Below is a small trained network, with its code and all its weights. Each question gives an input and a class and asks what happens when units are switched off, that is, made to give their printed mean instead of their output.

import numpy as np


def w(rows, s, z=0):
    codes = np.array(rows[::2]) - 128.0
    scale = np.full(codes.shape[1], s)
    scale[-1] = z or s
    return codes * scale


def f(y):
    return y / 2 * (1 + np.tanh(0.7978845608 * (y + 0.044715 * y**3)))


def log_softmax(a):
    a = a - a.max(-1, keepdims=True)
    return a - np.log(np.exp(a).sum(-1, keepdims=True))


def net(x, mask):
    res = np.array(x, float).reshape(1, 8) / 4 @ E
    y = f(res @ A[0][:, :-1].T + A[0][:, -1])
    res = res + np.where(mask, y, B[0][:, -1]) @ B[0][:, :-1]
    return log_softmax(res[-1] @ U[:, :-1].T + U[:, -1])


A, B = {}, {}
E = w([
[149,59,93,161,93,118,227,210,251,59,147],'x0',
[67,146,73,198,159,47,123,92,127,142,157],'x1',
[101,134,204,134,194,3,184,110,232,94,107],'x2',
[175,88,176,6,129,203,77,118,117,110,104],'x3',
[39,114,83,110,129,189,108,112,88,107,109],'x4',
[46,36,77,254,151,145,92,124,71,31,144],'x5',
[101,120,147,94,160,86,57,70,120,164,191],'x6',
[46,115,137,67,193,90,163,33,104,218,125],'x7',
],0.0084)
A[0] = w([
[171,132,155,95,111,152,73,155,110,195,75,189],'N1',
[175,164,193,32,89,176,94,137,85,191,165,227],'N2',
[84,74,81,178,118,157,58,157,120,62,148,180],'N3',
[1,131,134,114,182,34,218,86,100,201,137,218],'N4',
[182,162,83,135,132,105,242,237,198,5,75,251],'N5',
[88,119,97,152,175,171,127,230,82,50,146,188],'N6',
[35,111,110,111,153,30,96,112,144,196,108,190],'N7',
[149,120,75,166,124,170,43,135,134,25,172,245],'N8',
[135,108,90,131,95,90,125,222,83,102,122,168],'N9',
[136,112,118,154,128,88,210,185,155,90,103,141],'N10',
[114,186,82,178,218,164,147,36,162,137,90,134],'N11',
[42,117,78,170,134,104,88,44,70,145,160,248],'N12',
[83,134,106,137,103,114,150,100,132,175,160,149],'N13',
],0.0084,0.0026)
B[0] = w([
[138,167,179,99,113,195,91,95,169,147,109,197],'N1',
[134,141,143,95,94,171,66,74,159,248,46,245],'N2',
[74,125,113,174,84,170,71,109,84,60,169,207],'N3',
[174,190,91,113,171,73,162,80,117,117,166,251],'N4',
[175,61,179,150,155,51,146,168,154,112,125,246],'N5',
[109,109,140,156,90,195,145,132,128,144,139,191],'N6',
[114,158,37,116,198,88,103,125,105,110,171,213],'N7',
[90,58,120,113,53,166,100,117,96,90,131,209],'N8',
[143,101,133,131,91,135,159,137,147,131,129,163],'N9',
[164,130,165,144,123,119,184,140,94,134,105,187],'N10',
[126,139,114,104,177,156,139,146,106,124,144,170],'N11',
[134,172,87,104,123,141,158,74,117,109,86,226],'N12',
[153,159,118,110,169,136,94,112,141,90,134,161],'N13',
],0.011,0.015)
U = w([
[149,98,186,160,139,69,163,190,139,136,103,86],'0',
[108,192,38,92,220,68,119,127,102,132,173,14],'1',
[37,96,102,162,83,142,95,140,86,86,139,254],'2',
[115,148,169,52,121,137,56,120,134,245,52,189],'3',
],0.012,0.00028)

Each question gives the input, the list of numbers given to net, and the class t.
The units are the neurons (one row each of A and B). Each row of codes is followed by its name. A weight is (code - 128) times the scale printed after its matrix; where a second scale follows, it is the last column's (A, B and U).
mask holds one flag per neuron, in row order. A switched-off neuron (its flag False) gives its mean, the last column of its row in B, instead of its output. The means were averaged over made-up inputs and are rounded, as every weight is.
A unit's drop is (log p(t) with every unit on - log p(t) with that unit switched off) / (log p(t) with every unit on - log p(t) with every unit switched off).
The circuit of an input: a set's keep is (log p(t) with only the set's units on - log p(t) with every unit switched off) / (log p(t) with every unit on - log p(t) with every unit switched off). Starting from the 12 units with the biggest drops (on a tie, the unit counted first), units are removed one at a time, each time the one whose removal leaves the highest keep (on an exact tie, the one counted first), for as long as the keep stays at least 0.8.
units of the circuit, in order: the units of the circuit, biggest drop first
unit that matters most: the unit with the biggest drop
k most important neurons: the k neurons with the biggest drops, biggest first
drop when u is switched off: that unit's drop, to one decimal
input [-8,1,-5,1,8,4,1,2], class 2: units of the circuit, in order -> (N3)
input [8,7,-5,-7,-2,-7,1,1], class 0: 3 most important neurons -> (N5 N10 N12)
input [4,6,8,-7,-4,-2,4,-5], class 0: 2 most important neurons -> (N5 N10)
input [-7,3,-5,4,4,1,7,6], class 1: 2 most important neurons -> (N7 N4)
input [8,-3,-2,-3,-6,7,1,3], class 0: 2 most important neurons -> (N5 N10)
input [-5,-2,-2,-3,-8,0,1,5], class 1: 2 most important neurons -> (N4 N7)
input [1,-6,-2,-7,-8,-1,4,4], class 1: 2 most important neurons -> (N2 N1)
input [-6,6,2,8,-8,0,-1,6], class 1: 2 most important neurons -> (N7 N4)
input [2,-3,-1,5,1,3,0,2], class 2: 2 most important neurons -> (N2 N1)
input [-6,-6,0,3,-7,7,8,-7], class 2: 2 most important neurons -> (N8 N3)
input [7,3,7,7,-6,-3,3,3], class 0: drop when N5 is switched off -> 0.3
input [5,8,-3,1,-8,1,-2,-4], class 0: drop when N5 is switched off -> 0.3
input [7,4,-3,-3,-6,2,4,0], class 0: drop when N5 is switched off -> 0.2
input [8,-8,-5,-7,2,-1,5,8], class 1: drop when N8 is switched off -> 0.0
input [6,-3,-4,-4,7,-7,2,-7], class 0: unit that matters most -> N5
